Below is a small trained network, with its code and all its weights. Each question gives an input and a class and asks what happens when units are switched off, that is, made to give their printed mean instead of their output.

import numpy as np


def w(rows, s, z=0):
    codes = np.array(rows[::2]) - 128.0
    scale = np.full(codes.shape[1], s)
    scale[-1] = z or s
    return codes * scale


def f(y):
    return y / 2 * (1 + np.tanh(0.7978845608 * (y + 0.044715 * y**3)))


def log_softmax(a):
    a = a - a.max(-1, keepdims=True)
    return a - np.log(np.exp(a).sum(-1, keepdims=True))


def net(x, mask):
    res = np.array(x, float).reshape(1, 4) / 4 @ E
    y = f(res @ A[0][:, :-1].T + A[0][:, -1])
    res = res + np.where(mask, y, B[0][:, -1]) @ B[0][:, :-1]
    return log_softmax(res[-1] @ U[:, :-1].T + U[:, -1])


A, B = {}, {}
E = w([
[62,151,46,109],'x0',
[174,63,37,161],'x1',
[105,64,92,2],'x2',
[70,54,164,170],'x3',
],0.0086)
A[0] = w([
[140,21,61,89,197],'n1',
[80,144,17,98,255],'n2',
[179,148,159,218,247],'n3',
[2,121,181,132,230],'n4',
[154,145,170,41,240],'n5',
[101,218,78,136,206],'n6',
[220,112,131,236,242],'n7',
],0.0092,0.0035)
B[0] = w([
[155,37,34,8,216],'n1',
[91,147,7,166,224],'n2',
[219,43,227,228,241],'n3',
[30,126,180,107,204],'n4',
[152,205,146,1,190],'n5',
[121,198,122,221,181],'n6',
[198,62,137,181,255],'n7',
],0.0073,0.0084)
U = w([
[61,154,113,79,2],'0',
[118,6,3,53,116],'1',
[18,111,254,118,137],'2',
[62,205,38,218,106],'3',
[195,216,153,47,188],'4',
[236,39,195,220,143],'5',
],0.0076,0.0056)

Each question gives the input, the list of numbers given to net, and the class t.
The units are the neurons (one row each of A and B). Each row of codes is followed by its name. A weight is (code - 128) times the scale printed after its matrix; where a second scale follows, it is the last column's (A, B and U).
mask holds one flag per neuron, in row order. A switched-off neuron (its flag False) gives its mean, the last column of its row in B, instead of its output. The means were averaged over made-up inputs and are rounded, as every weight is.
A unit's drop is (log p(t) with every unit on - log p(t) with that unit switched off) / (log p(t) with every unit on - log p(t) with every unit switched off).
The circuit of an input: a set's keep is (log p(t) with only the set's units on - log p(t) with every unit switched off) / (log p(t) with every unit on - log p(t) with every unit switched off). Starting from all 7 units, units are removed one at a time, each time the one whose removal leaves the highest keep (on an exact tie, the one counted first), for as long as the keep stays at least 0.8.
units of the circuit, in order: the units of the circuit, biggest drop first
most important unit: the unit with the biggest drop
k most important neurons: the k neurons with the biggest drops, biggest first
drop of u: that unit's drop, to one decimal
input [5,-6,1,-3], class 3: units of the circuit, in order => (n6, n2)
input [5,5,-2,-6], class 3: most important unit => n6
input [-8,-6,0,-2], class 4: 2 most important neurons => (n5, n7)
input [-6,3,3,-5], class 4: 4 most important neurons => (n5, n2, n3, n7)
input [-3,-3,2,0], class 4: units of the circuit, in order => (n5, n3)
input [-6,-2,7,-1], class 4: 3 most important neurons => (n5, n2, n7)
input [-2,-4,5,2], class 0: 3 most important neurons => (n3, n7, n5)
input [2,-3,-4,5], class 2: 2 most important neurons => (n4, n7)
input [-4,0,2,6], class 2: drop of n7 => 0.2
input [-8,-7,0,5], class 2: drop of n4 => 0.4
input [-6,-4,6,-1], class 4: drop of n5 => 0.4
input [2,2,0,-6], class 3: drop of n2 => 0.2
